58; -6; 42; -7; -28; -2; -46; 3; -26; -22; -22; 16; 18; -5; 15; -18; 7; 3; -5; 28; -1; -21; 28; -17; -28; 12; 4; -10; 5; 6; -1; -2	pelo
1; 2; -22; 20; 8; 0; 29; -28; 5; 5; 2; 3; -26; -11; -21; 9; -24; -5; -3; -23; -8; 7; 5; -2; 37; 12; -9; -14; -14; -10; 10; -2	gel
33; 38; 7; -8; -2; -55; -67; -4; -18; 23; -2; -9; 3; -10; -10; -25; 4; 33; -8; -5; -18; -22; 20; -30; -7; 2; 23; -19; 22; -10; -50; 18	tiza
22; -12; -11; 14; 15; -14; -28; -2; 9; -13; 0; -7; -17; -17; 5; -3; 10; 12; -19; 12; 1; 24; -14; -15; -1; 22; 11; -6; -3; -23; -14; -2	gel
-1; -35; -1; 18; 21; 11; -25; 19; -9; -21; 18; 1; -2; -38; 14; 4; 23; -17; -14; 11; -36; 26; -16; -22; 18; 17; 23; 14; -12; 0; 7; -23	tiza
-23; 27; 5; 4; 11; -37; -7; -13; -10; -1; -3; -3; 11; -38; -2; -19; 5; 12; 5; -21; 24; -25; -2; -19; 9; -24; 11; -23; 45; -11; -32; -16	vus
55; -19; -3; -17; -46; -3; 16; -3; 27; 40; 12; 1; 18; 3; -9; 10; -20; 21; 17; -32; 24; -10; 33; 34; -43; 23; 18; 26; -10; 6; 63; 26	tiza
9; -1; 15; -7; -16; 32; 18; 16; 37; -3; 15; 8; 2; -55; 21; 11; 26; -15; -16; -31; -13; -22; 7; -19; -3; 28; 22; 17; 0; -9; 37; -18	pelo
32; 1; -15; 5; 11; -15; -30; 0; 9; -13; -3; -2; -13; -9; 5; -1; 5; 21; -19; 11; 2; 16; -8; -18; -1; 18; 2; -6; -8; -23; -14; 1	gel
-3; 47; 1; 5; 16; -4; -49; -5; 2; -24; 12; -12; -25; 29; 0; 4; 2; 8; -4; 14; -14; 2; -6; -15; 2; -10; 0; 0; 17; 11; -25; 13	tiza
40; 13; -20; -25; -9; -1; -3; 9; -2; 30; -3; -16; -22; 20; -21; 5; -14; 7; 2; -11; 3; -3; 11; 14; 11; -9; -16; -9; -2; -13; 30; 20	pelo
21; 9; -13; -9; -14; -1; 11; -7; 8; -4; 2; -19; -24; 26; -18; -2; -11; 1; 11; -11; 11; 1; 14; 31; 14; -27; 1; -6; -14; -1; 28; 20	gel
27; 24; 11; 16; 21; -5; -28; -14; 14; -14; 19; 5; 5; 6; 5; 8; -5; 64; 22; 37; 25; 28; -12; -17; -31; 27; -12; 3; -15; -2; -13; 30	bik
12; -22; -11; -4; 15; 2; -19; 8; 8; 5; 26; -1; 1; -30; 13; 0; 35; -29; -24; 10; -35; 3; -8; 11; 14; 21; 12; 4; 3; -19; 27; -9	ravu
21; 11; 20; -32; -13; -10; -15; 18; -5; 24; -4; 0; 30; -8; 13; -3; 14; 10; 1; -10; 11; 2; 21; -2; -16; -3; 19; -2; 11; 7; 14; -3	bik
-21; 9; -12; -13; 26; -1; -13; 8; -28; 2; -1; -5; 10; -18; 7; 7; 24; 0; -1; 24; -13; 22; 6; -15; 8; -1; 11; -11; 7; -12; -16; -11	gel
32; -5; -1; -2; -11; 5; 25; 5; 29; 4; 3; -9; -43; 20; -18; -2; -2; -26; -2; -25; -10; 3; -12; 37; 36; -20; -13; -10; -7; -12; 26; 16	pelo
9; -10; -13; -1; 14; 0; -14; -18; -24; -14; 21; 4; 4; -37; 0; 6; 10; -6; 5; 13; -9; 40; 10; -5; -2; 1; 33; 8; -6; 10; 39; -14	vus
6; 5; -3; -15; -14; -5; 3; 17; -1; 5; -15; -17; -12; 20; -10; -5; -1; -5; 16; 1; 10; -6; -1; 26; 11; -33; -19; 2; 18; 2; -6; 20	tiza
0; 8; -17; 10; 13; 9; 28; -21; 2; 12; 2; 8; -23; -4; -17; 11; -24; -6; -5; -15; -13; 2; 6; -1; 32; 10; -16; -15; -19; -7; 19; 6	pelo
17; 33; 2; -12; 3; -13; -19; -4; 16; -7; -4; 0; 9; 5; 15; -4; 4; 24; 2; 20; 20; 6; 12; -5; -22; 1; 21; 3; -11; 1; -6; 7	vus
92; 2; 23; 20; -4; -31; -37; -24; 38; 43; 9; 4; -32; 9; -16; -19; -1; 11; -8; 10; -18; 5; 11; 35; -7; 57; 2; -24; -17; -24; 10; 38	ravu
37; 49; -4; 1; 11; -11; -21; -41; 0; -21; 3; 12; 11; 24; 16; 14; -13; 44; 6; 34; 33; 15; 20; -16; -38; 20; 5; -2; -15; 17; 14; 27	gel
14; 18; -20; -21; -5; -14; -4; 3; 5; 2; -7; -17; -37; 10; -16; -8; -3; 2; -6; -12; 8; 15; 5; 22; 9; -32; -1; -15; 0; -7; 11; 13	Lum
19; -11; 4; 0; -11; -13; 18; 2; 14; 12; 0; -13; -20; 17; -15; -6; -4; -12; 9; -24; 9; 7; -2; 37; 22; -21; -6; -16; 0; -2; 13; 8	gel
51; 1; -10; -1; -34; -40; -75; -29; -45; -6; 13; -42; -21; 24; -22; -37; 4; 9; 20; 13; -13; 4; 55; 15; -40; -8; 63; -3; 5; 14; 45; 28	Lum
8; 18; 9; 4; -3; -64; -90; 3; -45; 17; -20; -13; 36; -7; 19; -24; 15; 2; 4; 31; 22; -3; 34; -1; -15; -22; 43; -23; 26; -5; -3; -28	bik
34; -3; -16; 11; 13; -16; -38; 5; 10; -10; -8; -2; -16; -4; 5; -5; 8; 18; -19; 20; -3; 11; -18; -11; -1; 18; 0; 2; -3; -24; -19; 14	tiza
15; -10; -12; 4; -3; -21; 47; -18; 7; 70; -2; 3; -18; 7; -49; -3; -26; 5; -5; -56; -27; 21; -11; 15; 20; 18; 17; -22; -22; -12; -25; 33	tiza
2; 26; -4; -6; -4; -4; 0; -2; 2; -17; 9; -20; -15; -8; 3; -2; -1; -14; -9; -20; 11; -13; 7; -17; 14; -25; 29; -1; 25; -6; 14; -9	pelo
35; 8; -20; -8; -11; -17; 0; -2; 14; 13; 3; -20; -30; 10; -23; -6; -3; 5; 8; -18; 1; -3; 8; 30; 26; -19; -9; -12; -5; -20; 20; 20	gel
2; 24; 12; 4; 3; -17; -29; -4; 0; -38; 3; -22; -29; -8; 3; -13; 8; -4; -6; 6; 14; 3; 1; -9; -15; -28; 25; 7; 34; 5; -21; 11	tiza
7; 11; 24; -23; -7; -6; -2; 16; -10; 11; -5; -5; 28; 13; 3; -10; 4; 43; 16; 4; 47; -2; 8; -6; -53; -9; 10; 1; 9; 9; -12; 11	biz
0; 11; -22; 14; 14; 7; 16; -27; 7; 2; 6; 1; -29; -1; -18; 11; -17; -1; -5; -12; -16; 10; 8; 2; 33; 15; -10; -13; -19; -8; 13; 6	gel
-49; 14; 10; -10; -9; -14; -3; -12; -15; 15; 11; -4; 31; -14; -1; -10; 7; 7; 16; -19; 2; -26; 29; 1; -16; -9; 22; -10; 12; 27; -3; -8	ravu
-1; -20; 30; 30; 1; -33; -74; -27; -53; 6; 1; -28; 40; -26; 23; -38; 15; -51; -2; 41; -27; 0; 34; 17; 35; 2; 78; -23; 4; 39; 37; 1	tiza
10; 1; -16; 21; 15; 2; 22; -25; 9; 4; 3; 5; -27; -3; -15; 9; -21; -2; -2; -13; -12; 10; 5; 0; 35; 22; -16; -14; -18; -8; 13; 3	gel
-20; 38; -4; -5; 7; -28; -35; -3; -16; 8; -8; -13; 15; 7; 2; -14; 2; 13; 3; 1; 13; -18; 7; -13; -7; -20; 19; -16; 13; 4; -23; -8	vus
9; -40; 16; 13; 0; 9; 4; 6; -22; -16; -5; 2; 20; -38; 21; -8; 23; -21; 8; 29; -6; 18; 7; -10; -2; 18; 19; 14; 2; -2; 19; -12	bik
-51; 55; -14; -13; 14; -26; -27; -10; -34; -18; -24; -11; 0; -22; 2; -9; -7; 8; -15; 12; 21; -1; 10; -33; 10; -42; 15; -31; 37; -6; -55; -18	Lum
34; 30; 35; -16; -6; -12; 4; -14; 27; 20; 21; 14; 6; 11; -14; -5; -7; 42; 6; -31; 21; 7; 9; 14; -17; 1; 12; -15; -3; 9; 3; 23	biz
64; 11; -13; 14; 0; -12; 21; -19; 53; 18; -9; 5; -27; -4; -9; -6; -20; 32; -15; -4; 28; -7; -23; -5; 1; 43; -37; 1; 4; -36; -7; 41	biz
51; -11; 15; -6; -15; 6; -2; 12; 10; -14; 6; -19; -26; 29; -1; -11; 7; -9; 13; -2; 10; 8; 11; 31; 9; -20; 14; -1; -12; 5; 53; 13	pelo
2; 16; -31; 15; 17; 9; 22; -26; 15; 10; -2; 4; -33; 2; -22; 3; -22; 5; -8; -4; -12; 3; 1; -1; 44; 19; -29; -5; -13; -17; 9; 16	biz
0; 9; 4; 21; 23; 0; 20; -29; 21; 27; -12; -1; -35; 17; -4; 2; 3; 8; 24; -6; 18; 29; 2; 9; -8; 48; -17; -8; 32; 12; 16; 12	vus
-1; 41; 11; -21; 30; 22; 14; -1; 10; 23; -7; 12; 3; 18; 8; 14; 8; 45; 17; 19; 29; 10; 4; -8; -19; 29; -46; -5; 17; 9; 2; 25	biz
13; 64; -3; -5; -7; -15; -31; -22; 16; -13; -7; 20; 10; -8; 1; 4; -8; 28; -8; 31; 11; 4; 0; -21; 2; -6; -1; -2; 8; -12; -45; 9	biz
39; 0; -6; -10; 2; 6; 4; 16; 18; -13; 11; 10; -11; -3; 9; 9; 12; 10; -3; 1; 1; 12; 5; -9; -11; 9; 7; 18; -20; -8; 22; -13	ravu
23; 3; -12; 9; 18; -13; -40; 7; 6; -8; -9; 0; -12; -14; 9; 1; 9; 17; -22; 19; 3; 19; -18; -18; -4; 16; 6; 1; 0; -18; -18; 3	tiza
15; 21; -21; -16; -8; -9; -4; 6; 8; 7; 0; -21; -29; 17; -20; -1; -9; -3; 3; -12; 5; -15; 4; 31; 18; -39; -12; 0; 8; -11; 13; 26	tiza
-114; 13; -19; 30; 58; -19; -47; -33; -31; -2; 5; -28; -12; 8; -6; -20; 7; 3; -13; 28; -6; 9; 2; -2; 0; 4; 7; -30; 28; 1; -42; 0	biz
25; -6; -15; 12; 15; -8; -23; -1; 15; 1; -8; -4; -24; -6; -3; -12; 5; 11; -29; 9; -2; 17; -17; -12; 11; 25; 1; -5; -4; -27; -10; 6	biz
52; 13; 4; -5; -23; -4; -5; 9; 22; -7; 10; -17; -35; 22; -18; -13; 1; -10; 9; -20; -10; -7; 3; 34; 31; -37; -3; 0; -20; -5; 37; 21	bik
10; 28; 5; 7; 32; -11; 14; -6; 30; -10; 21; 7; -6; 12; 19; 6; 24; 46; 18; 7; 14; -7; -8; -14; -41; 30; -28; 4; -7; -5; -14; 30	gel
-8; 18; -4; -11; -5; -27; -6; -4; 0; -11; -6; 5; 8; -31; 3; 0; -3; 23; -9; -24; 26; -6; 5; -27; -8; -16; 4; -10; 22; -6; -30; -17	gel
32; -4; -12; 6; 5; -14; -30; 6; 7; -13; -8; -9; -23; -8; 6; -14; 10; 7; -23; 9; -3; 15; -13; -12; -1; 13; 11; -10; -3; -21; -7; 1	Lum
-41; -8; -22; 27; 29; 5; 10; -20; -2; -17; 6; 1; 12; -51; 15; -1; 14; 11; -1; 13; 17; 16; -26; -30; 17; 20; -1; 6; 14; 2; 4; -6	biz
38; 17; -11; -14; -20; 1; 14; -8; 12; -7; -1; -12; -25; 27; -14; -7; -8; -20; 5; -7; 5; -18; 14; 35; 31; -31; -6; -2; 1; -4; 36; 15	ravu
34; 42; 13; -16; -14; -17; -66; -9; -16; 23; -22; 9; 5; 65; -9; 6; -10; 26; 19; 54; -20; 31; 32; 14; -19; 13; -17; -20; -24; 25; -35; 24	gel
11; 13; 15; 22; 7; -23; -41; 7; 0; -3; 4; -20; -20; 12; -7; -11; -7; 3; -5; -3; -7; -4; 1; -17; 9; 2; 13; -19; 2; -10; -34; -15	gel
69; 21; 38; 23; -1; -48; -56; -23; 24; -17; 17; -10; -38; 71; -14; -42; -5; 23; 20; 13; -25; -10; 14; 29; -1; 4; -5; -21; -14; 7; -25; 44	vus
